Here is a tiny trained network, its code and every weight. The questions are about switching its units off for an input and a class, where a switched-off unit gives its printed mean instead of its output.

import numpy as np


def w(rows, s, z=0):
    codes = np.array(rows[::2]) - 128.0
    scale = np.full(codes.shape[1], s)
    scale[-1] = z or s
    return codes * scale


def f(y):
    return y / 2 * (1 + np.tanh(0.7978845608 * (y + 0.044715 * y**3)))


def log_softmax(a):
    a = a - a.max(-1, keepdims=True)
    return a - np.log(np.exp(a).sum(-1, keepdims=True))


def net(x, mask):
    res = np.array(x, float).reshape(1, 6) / 4 @ E
    y = f(res @ A[0][:, :-1].T + A[0][:, -1])
    res = res + np.where(mask, y, B[0][:, -1]) @ B[0][:, :-1]
    return log_softmax(res[-1] @ U[:, :-1].T + U[:, -1])


A, B = {}, {}
E = w([
[140,145,151,121],'x0',
[1,96,142,162],'x1',
[223,104,139,74],'x2',
[152,225,167,242],'x3',
[87,204,95,39],'x4',
[119,75,3,164],'x5',
],0.0042)
A[0] = w([
[115,151,142,148,205],'n0',
[113,94,146,150,170],'n1',
[151,137,139,38,146],'n2',
[96,143,90,112,190],'n3',
[123,107,166,164,201],'n4',
[231,123,144,97,247],'n5',
[113,111,59,144,253],'n6',
[135,132,161,152,217],'n7',
[226,122,119,110,185],'n8',
[97,154,158,88,254],'n9',
[137,108,136,141,127],'n10',
[114,150,177,161,226],'n11',
[102,155,165,168,233],'n12',
[156,119,122,153,188],'n13',
[247,121,115,104,198],'n14',
[122,141,109,143,190],'n15',
[137,129,126,145,145],'n16',
[109,143,134,142,175],'n17',
[42,87,60,84,197],'n18',
[117,152,149,86,197],'n19',
[101,108,112,118,163],'n20',
[139,53,133,171,224],'n21',
[72,86,151,139,255],'n22',
[160,148,70,161,225],'n23',
[109,182,108,147,173],'n24',
[117,182,189,88,252],'n25',
[86,80,90,123,224],'n26',
[113,194,84,151,198],'n27',
[132,120,88,145,206],'n28',
],0.013,0.002)
B[0] = w([
[93,167,132,119,157],'n0',
[94,96,133,89,150],'n1',
[215,143,28,111,198],'n2',
[196,147,148,108,166],'n3',
[56,110,124,100,160],'n4',
[138,61,7,226,222],'n5',
[186,114,221,126,196],'n6',
[70,132,114,130,158],'n7',
[130,51,64,222,198],'n8',
[149,161,82,63,187],'n9',
[106,106,128,128,130],'n10',
[41,159,109,104,182],'n11',
[46,183,125,95,188],'n12',
[97,117,149,170,147],'n13',
[128,28,48,243,221],'n14',
[131,156,159,136,146],'n15',
[110,131,144,144,133],'n16',
[114,157,136,110,147],'n17',
[255,71,204,19,255],'n18',
[155,149,79,87,166],'n19',
[162,104,150,92,155],'n20',
[39,60,173,96,186],'n21',
[119,84,132,27,199],'n22',
[148,159,198,221,171],'n23',
[135,209,142,151,162],'n24',
[99,170,34,53,209],'n25',
[178,68,194,59,203],'n26',
[160,226,155,175,176],'n27',
[144,128,184,147,158],'n28',
],0.024,0.0053)
U = w([
[123,36,122,230,19],'0',
[161,253,199,183,104],'1',
[186,121,39,151,4],'2',
[220,98,206,51,246],'3',
[60,100,176,83,237],'4',
[81,239,94,92,76],'5',
],0.0046,0.00034)

Each question gives the input, the list of numbers given to net, and the class t.
The units are the neurons (one row each of A and B). Each row of codes is followed by its name. A weight is (code - 128) times the scale printed after its matrix; where a second scale follows, it is the last column's (A, B and U).
mask holds one flag per neuron, in row order. A switched-off neuron (its flag False) gives its mean, the last column of its row in B, instead of its output. The means were averaged over made-up inputs and are rounded, as every weight is.
A unit's drop is (log p(t) with every unit on - log p(t) with that unit switched off) / (log p(t) with every unit on - log p(t) with every unit switched off).
The circuit of an input: a set's keep is (log p(t) with only the set's units on - log p(t) with every unit switched off) / (log p(t) with every unit on - log p(t) with every unit switched off). Starting from the 12 units with the biggest drops (on a tie, the unit counted first), units are removed one at a time, each time the one whose removal leaves the highest keep (on an exact tie, the one counted first), for as long as the keep stays at least 0.8.
units of the circuit, in order: the units of the circuit, biggest drop first
most important unit: the unit with the biggest drop
k most important neurons: the k neurons with the biggest drops, biggest first
drop when u is switched off: that unit's drop, to one decimal
input [-3,8,-2,5,-4,-4], class 5: units of the circuit, in order : (n18, n12)
input [2,-8,5,-7,3,6], class 0: units of the circuit, in order : (n14)
input [4,6,-8,6,3,5], class 1: units of the circuit, in order : (n27, n24)
input [1,2,8,-7,2,0], class 2: units of the circuit, in order : (n2, n5)
input [6,-7,-3,5,6,5], class 1: units of the circuit, in order : (n27, n23)
input [8,-5,7,4,-3,-8], class 2: 2 most important neurons : (n25, n2)
input [-6,6,-5,0,-4,-7], class 5: 2 most important neurons : (n18, n12)
input [-4,5,4,-7,-8,-6], class 4: 2 most important neurons : (n21, n18)
input [-5,4,1,3,-3,-2], class 5: units of the circuit, in order : (n18, n14)
input [0,4,3,-1,-4,-6], class 4: 3 most important neurons : (n27, n2, n24)
input [-2,-4,7,3,5,1], class 0: 2 most important neurons : (n14, n8)
input [7,6,7,3,-2,6], class 4: drop when n2 is switched off : 0.2
input [6,1,-6,1,-6,5], class 4: drop when n21 is switched off : 0.2
input [-7,-3,-1,7,-7,6], class 0: most important unit : n21
input [1,7,6,6,-5,3], class 4: drop when n21 is switched off : 0.1
input [7,2,-5,-2,4,3], class 3: drop when n22 is switched off : 0.0
